Below are the code and all the weights of a small trained network. Each question names an input and a target symbol and asks about switching units off, where a switched-off unit gives its printed mean instead of its output.

import numpy as np


def w(rows, s, z=0):
    codes = np.array(rows[::2]) - 128.0
    scale = np.full(codes.shape[1], s)
    scale[-1] = z or s
    return codes * scale


def f(y):
    return np.maximum(y, 0)


def softmax(a):
    e = np.exp(a - a.max(-1, keepdims=True))
    return e / e.sum(-1, keepdims=True)


def log_softmax(a):
    a = a - a.max(-1, keepdims=True)
    return a - np.log(np.exp(a).sum(-1, keepdims=True))


def net(x, mask):
    ids = ['ΓΔΞαεζηθσφ'.index(c) for c in x.split()]
    T = len(ids)
    res = E[ids] + P[:T]
    u = 0
    for l in range(2):
        q, k, v = (res @ M[l].T for M in (Q, K, V))
        z = softmax(np.where(np.tri(T) > 0, q @ k.T / 4**0.5, -1e9)) @ v
        res = res + np.where(mask[u], z, O[l][:, -1]) @ O[l][:, :-1]
        u += 1
        y = f(res @ A[l][:, :-1].T + A[l][:, -1])
        res = res + np.where(mask[u : u + 8], y, B[l][:, -1]) @ B[l][:, :-1]
        u += 8
    return log_softmax(res[-1] @ U[:, :-1].T + U[:, -1])


Q, K, V, O, A, B = {}, {}, {}, {}, {}, {}
E = w([
[129,113,112],'Γ',
[140,115,171],'Δ',
[18,113,172],'Ξ',
[97,71,148],'α',
[135,113,124],'ε',
[173,145,99],'ζ',
[120,119,72],'η',
[149,94,114],'θ',
[59,189,207],'σ',
[154,252,172],'φ',
],0.022)
P = w([
[57,192,63],'0',
[92,189,56],'1',
[108,176,70],'2',
[124,163,85],'3',
[141,152,105],'4',
[155,140,121],'5',
[171,129,142],'6',
[191,116,163],'7',
[207,105,186],'8',
[226,92,210],'9',
[237,79,226],'10',
[254,71,232],'11',
],0.0079)
Q[0] = w([
[149,84,183],'0.h1',
[93,84,123],'0.h1',
[219,254,79],'0.h1',
[24,106,72],'0.h1',
],0.0097)
K[0] = w([
[81,3,26],'0.h1',
[14,53,112],'0.h1',
[124,81,160],'0.h1',
[158,102,233],'0.h1',
],0.0042)
V[0] = w([
[130,253,33],'0.h1',
[5,139,201],'0.h1',
[63,40,123],'0.h1',
[145,10,215],'0.h1',
],0.0029)
O[0] = w([
[102,165,124,248],'0.h1',
[35,186,2,162],'0.h1',
[194,54,213,108],'0.h1',
[120,202,124,7],'0.h1',
],0.0064,0.0021)
A[0] = w([
[95,80,85,185],'0.n1',
[217,137,67,234],'0.n2',
[200,2,3,45],'0.n3',
[32,117,183,164],'0.n4',
[173,14,95,182],'0.n5',
[71,208,153,166],'0.n6',
[115,31,140,188],'0.n7',
[178,47,150,252],'0.n8',
],0.0095,0.0035)
B[0] = w([
[197,108,158,201],'0.n1',
[250,101,141,254],'0.n2',
[209,55,188,247],'0.n3',
[178,65,162,220],'0.n4',
[232,67,49,243],'0.n5',
[119,111,253,229],'0.n6',
[185,38,150,210],'0.n7',
[157,129,5,255],'0.n8',
],0.0059,0.0052)
Q[1] = w([
[127,150,185],'1.h1',
[192,133,87],'1.h1',
[165,7,186],'1.h1',
[176,130,109],'1.h1',
],0.015)
K[1] = w([
[133,119,94],'1.h1',
[244,150,192],'1.h1',
[160,58,185],'1.h1',
[170,162,171],'1.h1',
],0.011)
V[1] = w([
[107,188,82],'1.h1',
[150,46,254],'1.h1',
[172,149,72],'1.h1',
[51,96,65],'1.h1',
],0.0082)
O[1] = w([
[191,95,60,43],'1.h1',
[38,100,114,255],'1.h1',
[119,155,108,151],'1.h1',
[145,2,165,37],'1.h1',
],0.01,0.0088)
A[1] = w([
[195,201,106,254],'1.n1',
[125,183,145,172],'1.n2',
[49,172,46,96],'1.n3',
[130,83,183,223],'1.n4',
[17,203,247,170],'1.n5',
[149,11,118,57],'1.n6',
[64,150,44,82],'1.n7',
[85,113,62,188],'1.n8',
],0.013,0.0067)
B[1] = w([
[74,154,120,217],'1.n1',
[100,153,100,161],'1.n2',
[181,146,170,141],'1.n3',
[5,181,130,184],'1.n4',
[205,89,108,252],'1.n5',
[107,166,55,161],'1.n6',
[191,170,215,138],'1.n7',
[236,67,172,162],'1.n8',
],0.011,0.018)
U = w([
[140,121,124,55],'Γ',
[153,118,146,192],'Δ',
[106,76,162,131],'Ξ',
[70,113,76,11],'α',
[108,145,165,130],'ε',
[96,196,129,84],'ζ',
[72,167,230,255],'η',
[186,87,7,142],'θ',
[193,94,217,185],'σ',
[193,204,184,42],'φ',
],0.016,0.0089)

Each question gives the input, a string of symbols that net reads in full, and the target symbol t.
The units are the heads (4 rows each of Q, K, V and O) and the neurons (one row each of A and B). Each row of codes is followed by its name. A weight is (code - 128) times the scale printed after its matrix; where a second scale follows, it is the last column's (O, A, B and U).
mask holds one flag per unit, layer by layer, with each layer's heads first. A switched-off unit (its flag False) gives its mean, the last column of its rows in O or B, instead of its output. The means were averaged over made-up inputs and are rounded, as every weight is.
A unit's drop is (log p(t) with every unit on - log p(t) with that unit switched off) / (log p(t) with every unit on - log p(t) with every unit switched off).
The circuit of an input: a set's keep is (log p(t) with only the set's units on - log p(t) with every unit switched off) / (log p(t) with every unit on - log p(t) with every unit switched off). Starting from the 12 units with the biggest drops (on a tie, the unit counted first), units are removed one at a time, each time the one whose removal leaves the highest keep (on an exact tie, the one counted first), for as long as the keep stays at least 0.8.
units of the circuit, in order: the units of the circuit, biggest drop first
unit that matters most: the unit with the biggest drop
top k neurons: the k neurons with the biggest drops, biggest first
k most important neurons of layer l: the k neurons of layer l with the biggest drops, biggest first
drop when u is switched off: that unit's drop, to one decimal
input η Γ σ ζ σ η η Δ σ ε, target σ: 2 most important neurons of layer 0	0.n4; 0.n6
input ε η ζ σ σ φ η, target φ: units of the circuit, in order	1.h1; 1.n7
input Γ σ η Δ Δ ζ ζ ε, target ζ: units of the circuit, in order	1.n5; 0.n2; 1.h1
input ζ ζ Δ, target ζ: units of the circuit, in order	1.h1; 1.n5; 0.n3; 0.n2
input Δ η Δ Δ η φ ε α η η Ξ, target Ξ: units of the circuit, in order	1.n5; 1.n4; 1.h1; 0.n4
input σ ε φ θ ζ α, target α: unit that matters most	1.n5
input ε σ Δ η Δ φ ε ε, target φ: units of the circuit, in order	1.h1; 0.n6; 1.n7
input ζ α Δ η α, target α: top 4 neurons	1.n6; 1.n5; 1.n4; 0.n7
input φ α φ η Γ, target φ: units of the circuit, in order	0.n6; 1.n7; 1.h1
input η φ Γ, target φ: units of the circuit, in order	0.n6; 1.h1; 1.n7
input α σ Δ, target σ: 2 most important neurons of layer 1	1.n1; 1.n5
input σ η η Δ η η σ η φ ε, target φ: top 3 neurons	0.n8; 0.n6; 1.n7
input ζ η φ η Γ φ Ξ η, target φ: 2 most important neurons of layer 1	1.n7; 1.n5
input σ η Δ α ζ, target ζ: top 2 neurons	1.n5; 1.n1
input Δ σ Δ, target σ: unit that matters most	0.n6
input η φ ζ η η Γ Δ Δ η Δ, target η: top 2 neurons	1.n5; 0.n8
input α σ α ζ ζ σ η Δ η φ Δ, target φ: 2 most important neurons of layer 1	1.n4; 1.n3
input φ Ξ η θ Δ η η α η η σ η, target σ: 2 most important neurons of layer 1	1.n8; 1.n7
input η Ξ Δ ζ ζ η η η Ξ σ, target σ: 2 most important neurons of layer 1	1.n5; 1.n1
input η η θ Δ η α α η σ η, target σ: most important neuron of layer 1	1.n8
input σ ε Δ η ε η ε α ζ, target ζ: drop when 1.h1 is switched off	0.4
input σ Δ α Γ α Δ ζ ζ ε, target ζ: drop when 0.n7 is switched off	0.0
input Γ η ζ η ζ Δ, target ζ: drop when 0.n8 is switched off	0.2
input η η σ ε, target σ: drop when 0.n4 is switched off	0.8
